Both labels of each row:
[ 14  -2  -5 -10  -4  -5  25   3   4 -32  27  15  29 -14  -6 -34  -3  -8
  20  -4   9  -5  -4 -15 -23 -10 -37  48  27 -13  32  24  10   2   4  -2
   2  -8 -20  24  -8   6   0 -19  22] | K + T
[-15  27  -3  16  24   3   3   9  -5   8   5  21 -15 -16  -3  -3  -3  -8
  -9  13  14   9   9   4  -9  -4  -4  -6  24   8  21  17  22 -17  11   8
  -7  -1 -17   6  14  -9 -10  -1   4] | R + T
[-18   1  -6  11  16  -7   3  -1 -22  39   3 -24  22 -26   4  16  -7  12
   3  24 -28  18  10   8  -6   5  26  26 -12 -13 -44  12  17 -17  41  19
 -10 -18   3 -32  42 -10   9   7  -3] | R + H
[-24  12 -34  16  20  13 -10   5  -8  16  -4  -2  -8 -17   8  19  -2   6
  -8  26  -2   2   6   0  -8  -3 -11  16 -10  -8 -23   9  13 -17  18  25
 -19 -12 -20 -21  29 -10   9  -7   0] | R + H
[ 19  -5   2   9  12  18  -2   6   4  -7  10   4  12   3 -13 -12  -2   3
   6  22   1  -6  -4   5  -2  11 -28  36   1  -6   7  20   2 -16   1  26
  -5   0 -32  29  14  -4   7  -3  23] | N + T
[ -8  -2   1   4   0  16  -9   2  -3   8   2  -7 -11 -20   1   8  -6   0
  15  15  -4   6   5   5 -17  -1 -18  15 -21   9 -11   3  -6  -5  25   3
 -15   9   1 -19  36  -2   2   5  -9] | R + H
[ 13 -20  -4  -4   6  14  -9  -4  -3   5  10  -7   0   9 -15  -7 -12  -3
  29  16  -4  -3 -17  13 -11   6 -26  28 -14   2 -26  -1   3  -5   9   1
 -11   5 -16 -11  16  -2   5  -1  -2] | N + H
[ -9  -2  -2   6  -3   9 -12   9   1   0  -3   3  -7 -15   1  10  -4  -7
   6   7   5   1   3  10  -3   2 -22  25 -22  14 -31  29   1  -4  18  -4
 -15   3   3 -16  24   5  -2   5 -11] | R + H
[ 26 -14   3  17  15   5  -3   0  14 -38  13   6  14   7 -18 -17   5  -8
  -1   8  14  -8  -7 -11  -1  14 -35  17  17  -3  20  13   4 -18 -17   5
  -3 -13 -22  29 -14  -3  11 -11  25] | N + T
[  2  23  -3  14  22   5  -9   1   4   1   4  14  -8   5   0   6   3   2
 -10  11  18   7   1   2   3  11 -23   8  20   9  12   2  21 -15  -2  18
  -4  -3  -7  15   2  -6  -6 -11   7] | R + T
[ -5   3  -6   3   3  10  -2   3   3  31  -2   5 -24  -4  -4   5  -3   0
   0  24  -3   8  -7  -3 -10   5 -11  26  -7  11 -14  11   9 -10  32   6
  -4  12  -5  -9  25  -5  -3   2 -10] | R + H
[-17   3  -8   1   0  12  -5  12  -5  19  -8  -4  -5  -8 -12  12  -6  10
   7  17 -24  10   3   9 -18   5   3  24 -17  -1 -44  -2  12  -5  39   8
  -7   1  10 -30  41  -6  -6   2 -16] | R + H
[ 14  -4   2   8  15  -1  -2   2  -3  -8  10  -4   1  -2  -8  -7   1  -6
  -1   6   7  -2  -3 -16   9  -1 -25  15  20  10  24   6   7  -6   2   8
  -9   1 -18  24  -3  -6   1  -8  14] | N + T
[ 16   9 -17  21  33  13   4 -13   1   3  23   2   5  -2 -19 -16  13  10
   2  17   2  -9  -8 -13 -16   1 -21  26  31   6  26  14  20 -16   8  19
  -5  -5 -10  16   7  -5   9 -19  25] | N + T
[ -7   1  -8  16  -3  -6 -13  15   6 -17   4  16   2 -10  -8   3 -10   6
  -6   7  11   3   7  -7 -13  -2 -20  33   7   7   3  22   0 -23   7  24
 -16 -23 -14  14  14 -10   2  -9  12] | R + T
[ 26  -2  25   9  13  11  -1  -6   6 -25  21  12   6   2 -10 -14   1  -6
  16  -1  22 -12 -16  -6 -15   3 -51  26  16  13  25  10  -6 -10   5   0
  -7   0 -24  30  -3 -24   0 -15  19] | N + T
[  0   3   0  16  34  19  -5  -9   2   9  12   3   6 -26  -6   7  -3   2
  -1  34   9  -3   0  -7  -1  13 -23  41  11   4   8  33  16 -30   6  31
 -16  -3 -23   9  17  -6   1  -9  16] | R + T
[ -2  18  -1  16  27   7 -11   6  -8   3  -1   3 -12  -8  -3  11  -2   4
   0  15  16   8  -5  11  -2   8 -28  18   1   4  -1  16   4 -17   1  15
  -8   0  -6 -12  13   0   1   1   2] | R + T
[  0 -25  -9  -2  -6   6 -10   5  -2 -13   1  15  -7   1  -9  12  -2   0
  -2  17  12 -10  -6  14 -10   0 -32  22 -16  11 -21  11  -4  -1  23  -4
  -8   5  -4  -8  27   0  -6  11  -6] | R + H
